Each row was made from one small tree. Brackets hold a mark, then the marks that hang from it, in the order of their numbers. Every link used is in the known rows. Write each row's tree.
Each row is shifted at random along 4 fixed directions that mean nothing.
Known rows:
(Q_133 (Q_833 Q_350 Q_892)): [ -76    3  -44    9  -12    4 -113  -29  126   31  -13  -27   -2  155
   34   16   54   19   42   22    5 -136 -100   29  -72   33  191  -24
  -48  -41   20   28  -58 -226  -18   72  126  100  -14  102  -54   31
  212  -41 -122   66  -20 -131  162  158   61   16]
(Q_332 (Q_85 Q_317 (Q_350 Q_133)) Q_121 Q_402): [ 137    2  -71 -208 -151 -129   24   46 -136  -31  -45   -1  203  114
    1  167 -118   59   57  -60  -89  163  125  -47    7   68 -143  -88
  -76  -35  -99 -253   17  -42  -23  363  -72   31  -20 -101   52  -53
  -64  134   -1   11  103  -39  -11 -113  158   10]
(Q_892 (Q_815 (Q_121 Q_350 Q_402 Q_669))): [ 206   54   67  -76  -74   47   -2 -160 -199 -204  102   39  -81   71
   31  137  -67   83   43  -70 -162  359  198 -240 -153   16  109 -103
  -17   16   40 -216  -39   49  112   40 -112   61  -32  -56 -186 -131
  -13  155  128 -177  -66 -187  -66  179  -88 -140]
(Q_892 (Q_317 Q_85 Q_133) (Q_815 Q_121) (Q_833 (Q_350 Q_332))): [  46  -79  -70 -162  -39   45   -9  -86   95 -170   40  -93  318  216
   81  191  -73  131   10  -44  -84   41 -110 -186  -92   81  151 -213
  -62  -85   27 -240  -10 -233  118  311  109   38  -64   84  -28 -153
  166   79 -220  -42   89 -109  180  153  153  -90]
(Q_402 (Q_350 (Q_332 Q_121 (Q_317 (Q_85 Q_833) Q_133)))): [ 118  -63  -48  -32  -22  -38   22   -7  -36 -123  202 -135  100  -40
  -31  172  -47  -96  232 -146  -54  161  205  152 -237  -12 -105  198
   95 -101  -70 -480   99  -19   -1   29 -299    6  -78   48  -77 -194
  -93  -21   42   11  -78  -57  -73    0   -3  -53]
(Q_688 (Q_669 Q_833) (Q_815 Q_121)): [-177 -124  101  110  110 -173  -10  -44   14   43 -290   18  -96   59
   36 -138  154  175 -265   88   25 -162  -12 -344  145 -142  103 -208
 -182   52   87  305   -2    2   81 -156  287   -3   18  148   48  153
   13  179 -199   29    9 -109   97  212   -3 -291]
(Q_317 (Q_85 Q_350) (Q_133 (Q_833 (Q_892 (Q_815 Q_121))))): [  28 -138 -246 -200  -14   81    5  -90  124   61  127 -102  301  226
  -99  246  -33  -32  193  -69  -24  -65 -119  183  -59  105   16   13
  -85  -78 -139 -394   86 -333 -187  307    4  104 -109  114   48 -171
   55 -151 -256   68  231  -48  -15  -92  355  -38]
(Q_669 Q_688 (Q_815 (Q_121 (Q_332 (Q_317 Q_133) (Q_402 Q_350))))): [ 112  -89   94   19  -55   36  -35  -72   17 -130   21 -106  144   59
    0  149   27   56   -4  -10  -82  107   94 -124  -63   53   36  -99
  -58  -36   -5 -157   -4 -113   76  126   -5   56   -2  105 -100  -69
   34  129  -72  -97  -63 -236  -92  199    9 -180]
(Q_688 (Q_669 (Q_833 (Q_892 Q_133))) (Q_815 (Q_121 Q_350))): [ 210  -37 -107 -204  -79  149  -25  -75  -64  -40   28  -47  218  202
  -47  244  -89  154   -2  -66  -72  143   77  -87   33   72   18 -166
  -79  -94 -108 -419  -10 -213 -117  318   54  136    1  -16    8 -120
    1  137  -46 -105   65  -79   35  -64  222  -72]
(Q_350 (Q_133 Q_833) (Q_332 Q_121 Q_317 Q_402)): [  44  -24  -20  -22  -67  -84  -59   80   66  -47    8  -57  161  117
   18   91  -36   43   99  -42  -23   48   31 -115  -12   24   29  -40
  -14  -94  -21 -126    9 -136  -15  237   -2   45  -64    6   28  -56
    0   89  -75   25  -40 -105  -17   45  132  -32]
(Q_688 (Q_815 (Q_121 Q_332 Q_402) (Q_669 (Q_833 Q_350 Q_892)))): [ 224  -82   14   19   73  -59   59 -261 -267 -210  129 -101 -250 -136
 -151  109   -5  -31   23 -181 -116  246  465   -4 -127  -42  142   89
  -21   -7   10 -382   26  -18  143 -267 -174   -1  -85  -17 -189 -156
 -131  169   87  -77 -132 -195 -107  183 -108 -354]
(Q_332 (Q_85 (Q_133 Q_833)) (Q_121 Q_669)): [ -64   40   76   58  -44 -179   -6   48  -41  -73 -188   87 -113  103
  117  -16   40  146  -47   28   -6   28   78 -257   34  -81    7  -66
 -136  -21   92  130   -4   13   31  -14   49   29  -80   58  -42    9
   21  110   51   32   44 -103   35  174  -21 -125]
(Q_892 Q_133 (Q_815 Q_121 Q_669) (Q_833 (Q_350 (Q_332 Q_317)))): [ 294  -11 -134 -227   -8   -3   52 -136  -92 -278  145 -231   95   26
 -124  231 -179  112   24 -268  -80  199  350   34  -40   31   65   -4
    9 -223  -38 -636    1 -170  176  223 -119   28  -73  -90  -45 -203
   24  165   -3  -25 -128  -71  121  -29  145 -149]
(Q_833 (Q_350 (Q_332 (Q_402 Q_815))) (Q_892 (Q_317 Q_85 Q_133))): [ 213  -30 -149 -172   65   42  151 -134 -122 -219  160  -69  182 -118
 -164  259  -81  -83  202  -94 -192  206  289  153 -140   51  -60  153
   57   58 -149 -614   43 -104  -88  -35 -268  -42 -165  -32  -14 -288
 -194  -41    7  -43   98   52 -132 -150  139 -245]
(Q_402 (Q_350 Q_133 Q_833)): [-121    0   36 -110   94 -145  -26   29   24  154 -265  138  285  126
   56   72  114  208 -119  140    2 -112 -197 -245  259  -78 -145 -264
 -134  102 -108   67   32  -84 -137  129  203   44  -69   84  127   16
  -71   74 -248  -64  269  139    5 -132  247 -106]
(Q_669 (Q_688 (Q_815 (Q_121 Q_402))) (Q_833 (Q_892 Q_133))): [ 256  -27  -62 -157 -110  167   42  -96  -92  -50   40  -35  261   87
  -78  210 -132  114   -4  -60  -96  142  108 -109   96  110   14 -196
 -119   36 -106 -336   -7 -205  -70  297   31   67   20  -63    7 -152
  -59  120  -23 -145  137  -95 -124  -49  187 -144]
(Q_402 (Q_332 (Q_85 Q_133) (Q_121 Q_669) Q_317) (Q_350 Q_833)): [ 209  105   19 -106 -218   20  -84   77  -42 -109  -48   -5  104  186
   59  255  -82  190  109  -98    2  300  218  -79  -53   66 -205  -60
    5 -239  -72 -475  -21 -112 -147  363 -167  136    6  -42  -89 -168
  -56  182  243 -132  -66 -125   13  -70   79   94]
(Q_892 (Q_317 Q_133) (Q_815 (Q_121 (Q_402 Q_350)) Q_669) Q_833): [ 240  -35  -23 -231  -31   43   13 -176  -85 -246   40  -88  155   72
  -56  220 -126  222  -39 -161 -163  274  256 -199  -16   27   13 -192
  -75  -62  -31 -495   -5  -78  120  253  -48   38  -29  -38 -105 -186
   -4  167  -63 -106  -16  -93   43  -28  132 -278]
(Q_669 Q_688 Q_815 (Q_833 (Q_350 Q_133) Q_892)): [ 275  171  151    5 -293  255  -94  -14 -142  -96  -71  -94  263  249
  164  194 -124  216 -123   -8   22  196  -49 -319   28  183  173 -341
  -70  -95   45 -146 -186 -315  101  420  174   73  167  -28  -76 -123
  164  302  142 -377   75 -245   84  319  -46  190]
(Q_85 (Q_133 Q_833) Q_350): [ 150  -12 -116 -151 -132   84  -76   32  -13   55  135  -91  134  143
  -48  182 -112    2  192 -145   21  108   23  242  -47   67  -98   77
    3 -171 -128 -366   16 -149  -85  292 -136  100   21  -33   -4 -108
   19  -72   47    3   37  -34  -10 -146  142  158]
(Q_121 Q_350 Q_402 Q_669): [ -47 -155 -102 -101  147  -73  -34  -89   16  -43  150   85  -48   -4
  -76   62  130 -175  318   41 -123   49  -22  123 -166  -58   73  217
  -43   52  -82  -88  102  102 -126 -202 -146  115 -227  122 -164  -59
  -40 -240 -136   80   59  -45 -215  -61   80 -232]
(Q_402 (Q_350 Q_332) Q_815): [-150   11   42  -16  116  -82  -46   -2  158   85 -246   74  100  129
    4   16  163  168  -98  152    9 -140 -117  -82  156  -55  -87 -164
  -78   -5  -84   91  -69 -129 -126  -16  144   68    9  115   70   65
   -3   17 -157  -52  107  -13   76  -16  119 -107]
(Q_85 (Q_332 Q_317) (Q_350 Q_833)): [ -38 -120  -41  -46    8 -115  -50  -12  -20   88  -20  -41   80   83
  -12   74   36   13    5  -14   14  -28  -20   57   27   -3  -35  -37
  -58  -67  -51  -60   46  -73   16  104   14   17   -1   23   22   -6
   -8   44 -111   38   80  -67   23   22  101  -14]
(Q_669 Q_815 (Q_833 (Q_350 (Q_332 Q_121 Q_317 Q_402)))): [ -20  -52   52    9  -84  -64 -108   24   35  -43 -133  -42  206  218
   80   40   25  112  -80   71  -50  -36  -43 -301   39   77  198 -268
 -140  -62   41   93  -96 -182  128  223  239   56   71   42   16   34
  145  244 -159  -68   62 -231  116  283   61 -108]
(Q_833 (Q_350 Q_133 (Q_332 Q_85 Q_317 Q_402)) (Q_892 Q_815)): [ -58   94   90   44  128 -272  113 -114  -83 -212 -200   35  -32  -60
   36  -64   97  124 -142   62 -131  -82  167 -301   47  -92  170 -109
 -122  146   98  144  -96  -72  213 -200  111  -89 -143   26    9   19
   18  193 -111    3   62  -98  123  309  -36 -336]
(Q_350 Q_133 (Q_332 Q_121 Q_402) (Q_833 (Q_892 Q_815))): [  22   50  -65    6  -11  -33  -58  -22  194 -109  100 -146  101  160
   19   35    1  -36  191  -24    6  -89  -61   23 -128   26  258   31
   -3 -153   31 -103  -85 -316   15  153   10   89  -71   59  -77  -66
  186  -58 -102  -16  -66 -286   89  265   55   22]
(Q_121 (Q_669 (Q_688 Q_815) Q_833)): [  66  -50   58   33  -38   81  -12  -22  -88  -35  -89    0    8   75
   13   40   36   83  -29   26    3  109   22 -226   27    5   76  -77
  -92  -33    7   -3  -17  -12  -19   -9   75   47   20   59  -48  -48
  -40   83   45 -157   55 -115 -109  111    9 -111]
(Q_350 (Q_332 Q_121 (Q_402 (Q_815 (Q_669 Q_688)))) (Q_833 Q_892)): [  51  -63  -49   40  231 -246  173 -153 -134 -106  -72  -72 -180 -230
 -228    4   82  -38    2  -26  -78   -1  455   31   90 -147    5  140
  -61   69  -71 -245   57  -28   -4 -338 -129  -76 -140    5    7  -78
 -246   51  -34   26  -16  -65 -181   25   77 -458]
(Q_332 (Q_121 Q_350) (Q_317 Q_133)): [ -74  -64   80   42   48  -97  -18  -24    6  -69   12   -2   27   21
   99    9   82   16  -59   55  -97  -14   -6 -182 -122  -60   73  -30
   -7   77   70   63   62   61  107  -53   14   19 -107  128  -62   22
   87   60 -122   31  -83 -107   22  215  -55 -138]
(Q_317 (Q_85 (Q_350 (Q_332 Q_402))) (Q_133 Q_833)): [ -64    1  141   63  -77  -35  -88   12   44  -75 -119   74  171  249
  164   44   81  159   34   25   16   41 -210 -297  -27   19   69 -210
 -157  -30   77  171  -59 -151  102  140  137    4  -25  111  -67  -34
   79   81 -106 -124  201 -153   60  266    6  -40]
(Q_317 (Q_85 Q_332 Q_350 (Q_833 (Q_892 (Q_815 Q_121)))) Q_133): [  43    4   65   17  -69  -43   59 -163 -136  -67  -68  -30   60  145
   88  121  -27  154 -178  -27  -32   57   38 -111   10   24   27 -232
 -154   16   72  -60  -41 -223  172  110   56  -56   38    1  -44  -98
   55  175   -9 -126  224 -208  130  346  -48  -76]
(Q_815 (Q_121 Q_402) (Q_669 Q_688 (Q_833 Q_892))): [ 243  -15   82   37 -168   94  -54 -121 -126 -152   14 -111  -48   88
    7  109  -73  100  -29 -122   18  206  197 -174  -31   94  151 -151
 -109 -100   70 -195  -41 -153  114  200   29   37   58   -6 -198  -98
   49  205   91 -170  -67 -294  -50  231  -57  -75]
(Q_317 (Q_85 Q_133 (Q_350 Q_332) (Q_833 (Q_892 Q_815)))): [  84   23  -41  -10  -57   15   -1  -99   -5 -102  117 -124    9  117
   24   99  -33  -19  158 -105   13   29   35  201 -154   25   91   79
  -41 -151   12 -218  -69 -233   93   51 -129   24   -3   26 -118 -131
  107  -66   59  -57   86 -238  101  254  -65   65]
(Q_688 Q_669 (Q_815 (Q_121 (Q_350 Q_133 (Q_332 Q_85) Q_833)))): [  88  -16  -20 -132   -3 -113   13  -21 -104  -17 -106   18  179  165
   -2  178   17  174   29  -57   -3  158   37 -290   55  -47  -71 -151
  -63  -96  -89 -279   37 -104  -83  177   31   72  -95   35   63 -112
 -162  206  -91 -118   90    6  -39  -63  201 -101]
(Q_332 Q_85 (Q_317 Q_133) (Q_402 Q_815)): [ 222  134   14  -38 -283  215  -93   62  127 -219  114 -149  194  205
   22  155 -115   82  202 -200   21  222   55  -77 -247  189   14   29
   46 -274   13 -397  -95 -207  -22  370 -129  101   65    0 -111 -171
  107   53  185 -159 -121 -219   30   37   -3  159]
(Q_688 (Q_815 (Q_121 Q_669))): [-102 -122  -92  -89  -42   43 -122   11  220   88  -96   -8  121  319
   19   82   88   74   27   60   73  -98 -283  -97    3   69   83 -126
 -123 -162  -19   41   10 -219 -179  272  206  179  -41  161  -15   30
  159  -50 -215   20   70 -153   52    9  211   37]
(Q_317 (Q_85 (Q_332 Q_121) (Q_833 (Q_892 Q_815))) Q_133): [   9 -103 -148   32  177 -137  208 -168  -87 -126  217 -127 -117 -218
 -150   40   -4 -230  155  -78 -117  -50  300  347 -160  -97   32  332
   10   78  -24 -297  104  -42   51 -366 -288  -99 -161   23  -35 -167
 -115 -171   -4  135   76  -65 -104  139  -42 -299]
(Q_402 (Q_350 (Q_332 Q_317)) Q_815): [-308   -1  232  273  147 -202 -153   -9  323  -74 -244  -76 -215   91
  147 -225  296  129 -137  132   69 -296 -124 -174 -100 -159  213  -44
  -43  -86  173  452 -133  -69  169 -288  187   69   19  313 -146  230
  282   16 -171   45 -271 -333  269  486 -231 -131]
(Q_317 (Q_133 (Q_833 Q_350))): [  27  -10  -42 -104  -44   63  -56   12    7   30    2   21  225  144
   19  150  -14   74   44  -21  -26   34 -111  -61    6   51  -16  -76
  -44   -7  -69 -167   23 -153  -67  185   54   65  -56   48   33  -95
   32   -1 -102  -44  137   53    5  -72  165    0]
(Q_350 Q_133 (Q_332 Q_85) Q_833): [   6    6    9   23  114 -224   94    9  -95  -59  -35  -17   24 -114
  -17   14   33  -15   88  -51   24   13  106  -62   42 -123  -54   99
    9    1  -27  -94   68   44   20 -171 -103  -61 -152   22   35  -94
 -194   40  -26   -8   61   87 -110  -21   32 -126]
(Q_402 (Q_332 Q_121 Q_317) (Q_350 (Q_133 Q_833))): [ 168  172  197   90 -174   14 -103   55  -37 -131  -62  -75  -30   84
  124  104  -70  235  -94  -85  -10  238  248 -188  -64   -8  -73 -130
   90 -133   43 -227 -101  -79   71  195  -86   62  107  -26  -87  -41
   27  286  241 -151 -298 -183  136  193 -133   83]
(Q_317 (Q_85 (Q_332 Q_402)) Q_133): [ 235   70   30  -61 -159  123   87  -31 -202 -171   96   38  187   26
    5  199 -136   41   91 -107  -70  325  125  -61  -44  112 -146  -58
  -27    3  -26 -314   -8  -58   25  171 -171  -90   -5 -138  -28 -234
 -171  103  197 -195  210   15 -132  -30   -8   -8]
(Q_815 (Q_121 (Q_350 Q_833))): [ -63  -43   62   31  -21  -81 -123  -38   70   21   -5  -43   12  170
  109    7   55   71  -22   -9   25  -38 -111 -174  -93  -29  148 -136
  -34  -68   67   68   10  -75  100  106  117   96   10  123  -98   50
  170   89 -145  -11 -104 -183  121  233  -17   15]

Write each row's tree:
[ 277 -124 -116 -219    2   57   75 -188 -199 -207  232  -57   11  -62
 -124  238 -119  -68  184  -87 -250  356  318   -4 -179   30   72   70
   19   45  -96 -487   74   94   17   58 -235   70 -114  -45 -151 -195
 -102   13   17  -39  -90 -111 -220  -42   90 -272] => (Q_892 Q_317 (Q_815 (Q_121 Q_350 Q_402 (Q_669 Q_688))))
[ -15  -40  103   37  -78 -158 -129  -11   91 -128   -5  -29   99  213
  143   71   75   96   90  -53   -7   50  -67 -306 -157    8  150 -123
  -69 -129   94   16   13 -104  118  171   63  113  -96  139 -157  -24
  135  159 -129  -30  -92 -275   54  303    3  -63] => (Q_815 (Q_121 (Q_332 Q_85 Q_317 Q_402) (Q_350 Q_133 Q_833)))
[ 213  -43   43 -130 -128   75  -69  -49 -164  -54   -8    0  255  193
   32  223  -60  142   43  -39  -73  268   24 -292   37   55   22 -239
 -114  -38  -71 -270   -8  -90  -25  281   48  105    8    4  -54 -140
  -78  217  -37 -228  132 -121 -130   35  111 -107] => (Q_688 (Q_669 (Q_815 (Q_121 (Q_350 Q_133) Q_402)) Q_833))
[  75   51  139   49 -137   34  -75  -59  -20  -93 -176  -74  -75  215
   79   21   -6  266 -249  -88   91  107   25 -357   29   40   96 -283
  -97 -176  134   22  -97 -150  149  216  194   41  111   31  -72   35
  127  289   33 -156 -108 -224  181  238  -65   33] => (Q_688 (Q_815 Q_121 Q_669))
[  59 -101   31  -87  -40  -46  -37  -38 -114 -115   17  152  191  163
   77  231   66   50  185    9 -105  261  -43 -240  -90   35  -45  -65
 -112   -9  -35 -174   88    1  -80   89  -78   75 -191   59 -134 -201
 -120   56  -27 -136  253  -79 -190   53  110 -163] => (Q_121 (Q_332 (Q_317 (Q_85 Q_833)) Q_402) (Q_350 Q_133) Q_669)
[ 222  -91 -107 -138  -72  105   85  -47 -171   67   39  -89  189   -7
 -154  180 -137   38  -33  -97  -39  157  201  -24  114   71 -114  -87
  -25   -8 -159 -406   73  -65  -91  212  -28   11   71  -85  128 -129
 -199  142    8  -90   71   52 -169 -202  207  -93] => (Q_669 (Q_688 (Q_815 Q_121)) Q_833)
[ 132   65   92  -29 -113   21   18  -60 -143 -151  -35  -25   82   71
  141  126  -71  125  -73  -21  -56  170   43 -187  -79   40   43 -159
  -16   22   67 -111  -51  -62  113  175   -7  -31   -7   -2  -91  -91
   49  167   58 -127   26 -112  107  204  -67   48] => (Q_833 (Q_892 (Q_317 (Q_85 (Q_350 Q_133)))))
[ 178 -119  -52 -144  -47   42   16  -46 -141 -105   74   17   97   99
  -20  279   14  -25  210  -26  -91  306   63  -44 -140   52  -55   98
   -8  -97 -113 -349   75    6 -151   81 -184  134 -168   68 -115 -194
 -142   -5   61 -123   69  -97 -253  -46  111  -72] => (Q_121 (Q_332 (Q_85 Q_317)) (Q_350 Q_133) (Q_669 (Q_688 Q_815)))
[ 140   21 -186 -190  129   20   58  -94   45  -74  143 -106  170  -14
 -150  189  -51  -19  191  -67  -82   -2  138  264    7  -18   -7  117
   45  -72 -173 -486  -10 -206 -117   41 -155   67 -101  -23   19 -173
  -52 -112  -74   -3   49   28   -7 -143  217 -106] => (Q_402 (Q_350 Q_332 (Q_833 (Q_892 Q_133 Q_815))))
[ 183   39  -53 -141  127 -126  168  -78 -302  -95   82    0   70 -228
 -107  136 -103   -5   28  -95 -134  194  323   47   80  -99 -131   70
   69  111 -124 -410   69   83   57 -139 -212 -104 -132 -148   83 -186
 -279  100   63  -55   71  225 -108 -180   70 -200] => (Q_892 (Q_833 (Q_350 Q_133 Q_332)))
[ 266  190  193   35 -215  164 -151 -101   33 -308  151 -112   -4  220
  163  120 -114  213   60 -173  -45  304   97 -217 -247   60  215 -185
   35 -209  131 -223 -182 -181  248  231  -78  144  111  -21 -304 -109
  236  199  217 -280 -286 -420  173  431 -238   92] => (Q_892 Q_133 (Q_815 (Q_121 (Q_350 Q_833) (Q_402 Q_332))))
[ 261   63   -4 -125 -163   37  -20   12 -264  -40   53   17   85  131
   37  257 -144   89   71  -82  -29  405  173 -124  -20   62 -104 -112
   43 -132  -76 -399    4  -36  -43  304 -156   39   20 -159  -32 -200
 -152  223  216 -220   38  -53  -78  -37   63  131] => (Q_85 (Q_350 (Q_332 (Q_121 Q_669)) Q_833))
[-147  -26   74  110  108 -228  -35    1  120  -97  -97  -49 -135  -31
   39 -105  153   11   29   21    5 -134   72  -37  -95 -110   67   87
  -11  -56   65  134  -25   42  109 -203   -1    8  -60  153  -74  100
   69   21  -97  121 -164 -116  114  190  -91 -144] => (Q_402 (Q_350 (Q_332 Q_85 Q_317)))
[ 163 -148 -115 -177  109  -62   43  -70  -93   11    6  -49  173  -72
 -225  224   11   -5  166  -41  -87  126  272  182  139  -64 -220   68
  -64   -7 -266 -524   91  -46 -246  -16 -162   83  -91   21   36 -150
 -318    5  -81  -32  110   61 -269 -313  250 -330] => (Q_688 (Q_669 (Q_815 (Q_121 (Q_402 Q_332 (Q_350 Q_133)))) Q_833))
[-112  -72   29   30  149 -185  -33  -87   10  -37 -187  -39  -19   56
   25  -23  172   72 -101   58   43 -207  -52 -103   96  -91  170  -55
 -174    2   50  119    5 -148   61 -135  205   31 -153  184  -69   43
  111   28 -238   18  106  -96   91  197   57 -212] => (Q_815 (Q_669 (Q_833 (Q_350 Q_133) Q_892)))
[ -71  -24   -2   -6   73  -57    3  -61   85  -48 -136  -29   76   82
   56   14   26  146 -144   80  -65 -128  -58 -200   83  -34  181 -155
  -82   57   54   98  -53 -157   39   39  190   20  -63   88   28    6
  118   51 -191   32   51  -92  131  192  106 -159] => (Q_350 (Q_133 (Q_833 (Q_892 Q_317 Q_815))))
[ -39  -77   14  -82  148 -199   29  -89  -56   92 -151  133   65  -59
  -93   78   88  120  -61   63  -93   16  153  -62  198 -110 -208 -152
  -98  158 -148 -120   76   21 -125  -76   -2   19  -60    9   48  -13
 -231   96 -142    5  120   83 -112 -173  166 -327] => (Q_815 (Q_121 (Q_402 Q_332 (Q_350 Q_833))))
